Here is a tiny trained network, its code and every weight. The questions are about switching its units off for an input and a class, where a switched-off unit gives its printed mean instead of its output.

import numpy as np


def w(rows, s, z=0):
    codes = np.array(rows[::2]) - 128.0
    scale = np.full(codes.shape[1], s)
    scale[-1] = z or s
    return codes * scale


def norm(h):
    return h / np.sqrt((h * h).mean(-1, keepdims=True) + 1e-5)


def f(y):
    return np.maximum(y, 0)


def log_softmax(a):
    a = a - a.max(-1, keepdims=True)
    return a - np.log(np.exp(a).sum(-1, keepdims=True))


def net(x, mask):
    res = np.array(x, float).reshape(1, 8) / 4 @ E
    u = 0
    for l in range(2):
        y = f(norm(res) @ A[l][:, :-1].T + A[l][:, -1])
        res = res + np.where(mask[u : u + 7], y, B[l][:, -1]) @ B[l][:, :-1]
        u += 7
    return log_softmax(norm(res)[-1] @ U[:, :-1].T + U[:, -1])


A, B = {}, {}
E = w([
[155,119,144,132,126,117,119,131,117,157,130],'x0',
[133,116,64,90,96,108,148,131,177,90,107],'x1',
[121,48,54,64,172,204,132,58,40,171,71],'x2',
[155,129,168,20,238,134,154,94,164,112,165],'x3',
[171,111,96,107,106,133,135,124,179,138,142],'x4',
[71,159,125,115,123,150,128,103,139,85,127],'x5',
[182,132,254,5,56,184,196,173,94,117,72],'x6',
[100,45,100,92,125,155,8,236,224,170,46],'x7',
],0.0064)
A[0] = w([
[159,112,210,103,47,181,136,111,103,82,55,102],'0.n1',
[110,143,63,98,81,107,159,164,149,105,135,96],'0.n2',
[187,85,114,188,64,182,93,113,93,136,141,104],'0.n3',
[126,160,101,138,75,134,157,116,77,126,151,54],'0.n4',
[194,164,129,145,148,135,192,101,75,64,182,4],'0.n5',
[111,63,71,60,147,199,119,39,1,168,49,97],'0.n6',
[140,143,157,22,243,122,143,62,175,134,152,89],'0.n7',
],0.0078,0.0031)
B[0] = w([
[78,127,36,192,207,142,209,124,138,158,142,218],'0.n1',
[115,13,89,77,68,112,156,219,105,35,206,160],'0.n2',
[87,67,93,209,130,143,155,38,115,142,151,171],'0.n3',
[140,129,123,24,81,45,112,86,77,108,116,165],'0.n4',
[132,86,120,43,116,219,30,123,57,113,53,204],'0.n5',
[138,171,203,211,72,141,110,111,220,52,162,254],'0.n6',
[95,21,143,145,94,3,118,143,143,208,137,219],'0.n7',
],0.0073,0.0078)
A[1] = w([
[108,138,149,113,159,149,146,15,108,90,128,96],'1.n1',
[177,207,63,109,57,96,122,62,87,108,109,92],'1.n2',
[66,112,104,123,133,165,35,193,163,156,51,90],'1.n3',
[167,142,195,65,103,239,216,160,137,149,61,121],'1.n4',
[99,180,144,99,107,195,71,53,199,140,96,4],'1.n5',
[60,114,2,117,56,89,216,116,129,170,149,143],'1.n6',
[132,221,220,118,66,115,104,221,130,79,211,173],'1.n7',
],0.0069,0.0028)
B[1] = w([
[167,214,133,138,141,192,123,187,110,167,162,209],'1.n1',
[138,76,91,96,122,173,184,82,129,149,75,187],'1.n2',
[121,213,126,33,96,254,158,89,133,190,56,216],'1.n3',
[106,207,11,143,224,79,106,200,209,115,141,198],'1.n4',
[117,125,149,133,110,165,142,149,131,30,190,151],'1.n5',
[66,61,145,164,214,129,108,103,136,105,97,255],'1.n6',
[171,101,164,170,86,194,106,59,172,91,147,207],'1.n7',
],0.0086,0.0056)
U = w([
[212,159,190,209,61,167,108,105,229,61,207,94],'0',
[65,210,24,208,235,80,135,125,151,175,155,102],'1',
[40,71,163,158,76,86,139,103,80,194,136,253],'2',
[189,157,89,2,43,235,67,115,55,171,113,141],'3',
[147,104,186,174,142,159,106,114,136,89,122,142],'4',
[117,87,163,196,155,144,118,159,110,104,176,94],'5',
],0.0067,0.0027)

Each question gives the input, the list of numbers given to net, and the class t.
The units are the neurons (one row each of A and B). Each row of codes is followed by its name. A weight is (code - 128) times the scale printed after its matrix; where a second scale follows, it is the last column's (A, B and U).
mask holds one flag per neuron, layer by layer. A switched-off neuron (its flag False) gives its mean, the last column of its row in B, instead of its output. The means were averaged over made-up inputs and are rounded, as every weight is.
A unit's drop is (log p(t) with every unit on - log p(t) with that unit switched off) / (log p(t) with every unit on - log p(t) with every unit switched off).
The circuit of an input: a set's keep is (log p(t) with only the set's units on - log p(t) with every unit switched off) / (log p(t) with every unit on - log p(t) with every unit switched off). Starting from the 12 units with the biggest drops (on a tie, the unit counted first), units are removed one at a time, each time the one whose removal leaves the highest keep (on an exact tie, the one counted first), for as long as the keep stays at least 0.8.
circuit, biggest first: the units of the circuit, biggest drop first
most important unit: the unit with the biggest drop
top k neurons: the k neurons with the biggest drops, biggest first
k most important neurons of layer l: the k neurons of layer l with the biggest drops, biggest first
input [-8,-1,-2,5,-1,-7,-1,-5], class 2: top 2 neurons	0.n7, 1.n3
input [-1,-3,8,2,1,-4,4,-8], class 0: circuit, biggest first	0.n6
input [-2,-2,-5,-7,3,3,2,8], class 3: top 2 neurons	1.n3, 0.n6
input [1,-1,-4,-3,-3,-1,5,-7], class 3: circuit, biggest first	0.n5, 0.n6
input [-3,-1,-3,8,2,1,-7,-4], class 2: circuit, biggest first	0.n7, 1.n4
input [5,-4,-5,-7,7,-3,-3,-6], class 2: circuit, biggest first	0.n6, 0.n4, 1.n4
input [8,-5,5,-3,3,-4,6,4], class 1: top 3 neurons	0.n1, 1.n4, 0.n7
input [-8,4,-5,0,-3,1,-4,6], class 3: top 4 neurons	1.n3, 0.n6, 0.n1, 0.n7
input [1,-4,-3,-2,8,0,8,-7], class 1: top 3 neurons	1.n4, 0.n1, 0.n6
input [4,-3,-7,8,1,-2,-3,4], class 2: top 2 neurons	0.n7, 0.n6
input [-5,0,4,-7,-7,-3,-3,-8], class 3: circuit, biggest first	0.n5, 0.n7, 0.n4
input [2,-4,7,-3,5,6,-5,-8], class 3: circuit, biggest first	0.n5, 0.n1
input [-8,0,0,-1,1,8,2,-1], class 1: top 4 neurons	0.n6, 0.n1, 0.n7, 1.n7
input [-7,8,-1,8,8,3,1,-5], class 2: most important neuron of layer 0	0.n7
input [4,1,-7,-8,-5,-8,8,6], class 1: circuit, biggest first	0.n1, 1.n4, 0.n7
input [-1,1,3,0,4,4,7,-5], class 1: top 2 neurons	0.n1, 1.n4
input [-6,8,-5,-3,2,7,1,8], class 3: top 2 neurons	1.n3, 0.n6
input [-1,-6,-5,6,3,-7,-4,2], class 2: 2 most important neurons of layer 1	1.n4, 1.n1
input [-1,8,8,0,4,7,-8,-7], class 0: top 4 neurons	0.n6, 0.n1, 1.n4, 1.n1
input [-8,5,-3,2,4,8,5,4], class 1: most important unit	0.n6
input [0,6,-6,7,-2,0,5,-8], class 3: top 3 neurons	0.n5, 0.n6, 1.n6
input [-5,-7,-1,2,7,6,2,8], class 3: top 3 neurons	1.n3, 0.n6, 1.n6
input [8,-1,-4,7,0,6,8,-1], class 1: top 2 neurons	1.n4, 0.n1
input [6,4,6,-4,5,3,-2,-8], class 3: 3 most important neurons of layer 1	1.n2, 1.n1, 1.n7
input [2,-6,-3,8,-4,-1,7,3], class 2: 4 most important neurons of layer 0	0.n7, 0.n6, 0.n5, 0.n1
input [-6,-3,8,4,-2,-6,4,8], class 0: 2 most important neurons of layer 0	0.n6, 0.n5
